Below is a small trained network, with its code and all its weights. Each question gives an input and a class and asks what happens when units are switched off, that is, made to give their printed mean instead of their output.

import numpy as np


def w(rows, s, z=0):
    codes = np.array(rows[::2]) - 128.0
    scale = np.full(codes.shape[1], s)
    scale[-1] = z or s
    return codes * scale


def f(y):
    return np.maximum(y, 0)


def log_softmax(a):
    a = a - a.max(-1, keepdims=True)
    return a - np.log(np.exp(a).sum(-1, keepdims=True))


def net(x, mask):
    res = np.array(x, float).reshape(1, 5) / 4 @ E
    y = f(res @ A[0][:, :-1].T + A[0][:, -1])
    res = res + np.where(mask, y, B[0][:, -1]) @ B[0][:, :-1]
    return log_softmax(res[-1] @ U[:, :-1].T + U[:, -1])


A, B = {}, {}
E = w([
[51,24,249,20],'x0',
[100,2,123,227],'x1',
[105,148,99,108],'x2',
[181,227,225,33],'x3',
[74,177,20,107],'x4',
],0.0059)
A[0] = w([
[241,91,113,254,151],'N1',
[117,49,124,208,45],'N2',
[30,18,141,169,146],'N3',
[186,253,129,101,203],'N4',
[163,74,141,2,133],'N5',
[102,119,169,74,196],'N6',
[149,163,105,253,253],'N7',
[84,67,114,135,85],'N8',
[92,169,26,219,159],'N9',
[105,109,126,50,186],'N10',
[22,165,96,131,158],'N11',
[179,181,147,130,167],'N12',
[6,23,110,133,121],'N13',
[20,62,161,144,75],'N14',
[151,110,94,107,119],'N15',
[48,154,190,89,37],'N16',
[150,60,109,131,122],'N17',
],0.0086,0.0038)
B[0] = w([
[106,72,162,69,225],'N1',
[195,92,126,177,192],'N2',
[218,171,95,120,246],'N3',
[104,165,138,240,255],'N4',
[51,70,148,93,209],'N5',
[124,103,147,95,206],'N6',
[53,33,155,134,245],'N7',
[162,214,134,133,174],'N8',
[122,50,80,123,245],'N9',
[170,84,101,72,195],'N10',
[107,98,84,102,184],'N11',
[96,217,203,254,189],'N12',
[231,157,117,169,240],'N13',
[139,198,93,143,202],'N14',
[107,114,80,161,137],'N15',
[45,133,151,117,172],'N16',
[182,156,132,86,167],'N17',
],0.008,0.0072)
U = w([
[47,84,253,227,199],'0',
[212,35,199,83,186],'1',
[236,219,214,254,1],'2',
],0.0071,0.0024)

Each question gives the input, the list of numbers given to net, and the class t.
The units are the neurons (one row each of A and B). Each row of codes is followed by its name. A weight is (code - 128) times the scale printed after its matrix; where a second scale follows, it is the last column's (A, B and U).
mask holds one flag per neuron, in row order. A switched-off neuron (its flag False) gives its mean, the last column of its row in B, instead of its output. The means were averaged over made-up inputs and are rounded, as every weight is.
A unit's drop is (log p(t) with every unit on - log p(t) with that unit switched off) / (log p(t) with every unit on - log p(t) with every unit switched off).
The circuit of an input: a set's keep is (log p(t) with only the set's units on - log p(t) with every unit switched off) / (log p(t) with every unit on - log p(t) with every unit switched off). Starting from the 12 units with the biggest drops (on a tie, the unit counted first), units are removed one at a time, each time the one whose removal leaves the highest keep (on an exact tie, the one counted first), for as long as the keep stays at least 0.8.
units of the circuit, in order: the units of the circuit, biggest drop first
top k neurons: the k neurons with the biggest drops, biggest first
drop of u: that unit's drop, to one decimal
input [-3,-1,-2,-1,2], class 0: units of the circuit, in order => (N3, N13)
input [0,4,-4,-6,2], class 1: top 2 neurons => (N4, N1)
input [-7,2,6,-4,-7], class 1: units of the circuit, in order => (N1)
input [0,8,7,-3,4], class 1: units of the circuit, in order => (N4, N12)
input [-6,4,-1,-3,6], class 1: units of the circuit, in order => (N4, N9)
input [0,6,-8,-1,6], class 1: units of the circuit, in order => (N4, N12)
input [-8,6,-2,-1,5], class 1: top 2 neurons => (N9, N4)
input [-5,5,8,0,-6], class 1: top 3 neurons => (N4, N1, N12)
input [2,-3,-8,2,-8], class 0: top 2 neurons => (N3, N13)
input [6,5,8,-5,5], class 2: drop of N13 => 0.1
input [6,5,8,-4,-7], class 2: drop of N14 => 0.1
input [-7,7,-4,0,-3], class 1: drop of N1 => 0.3
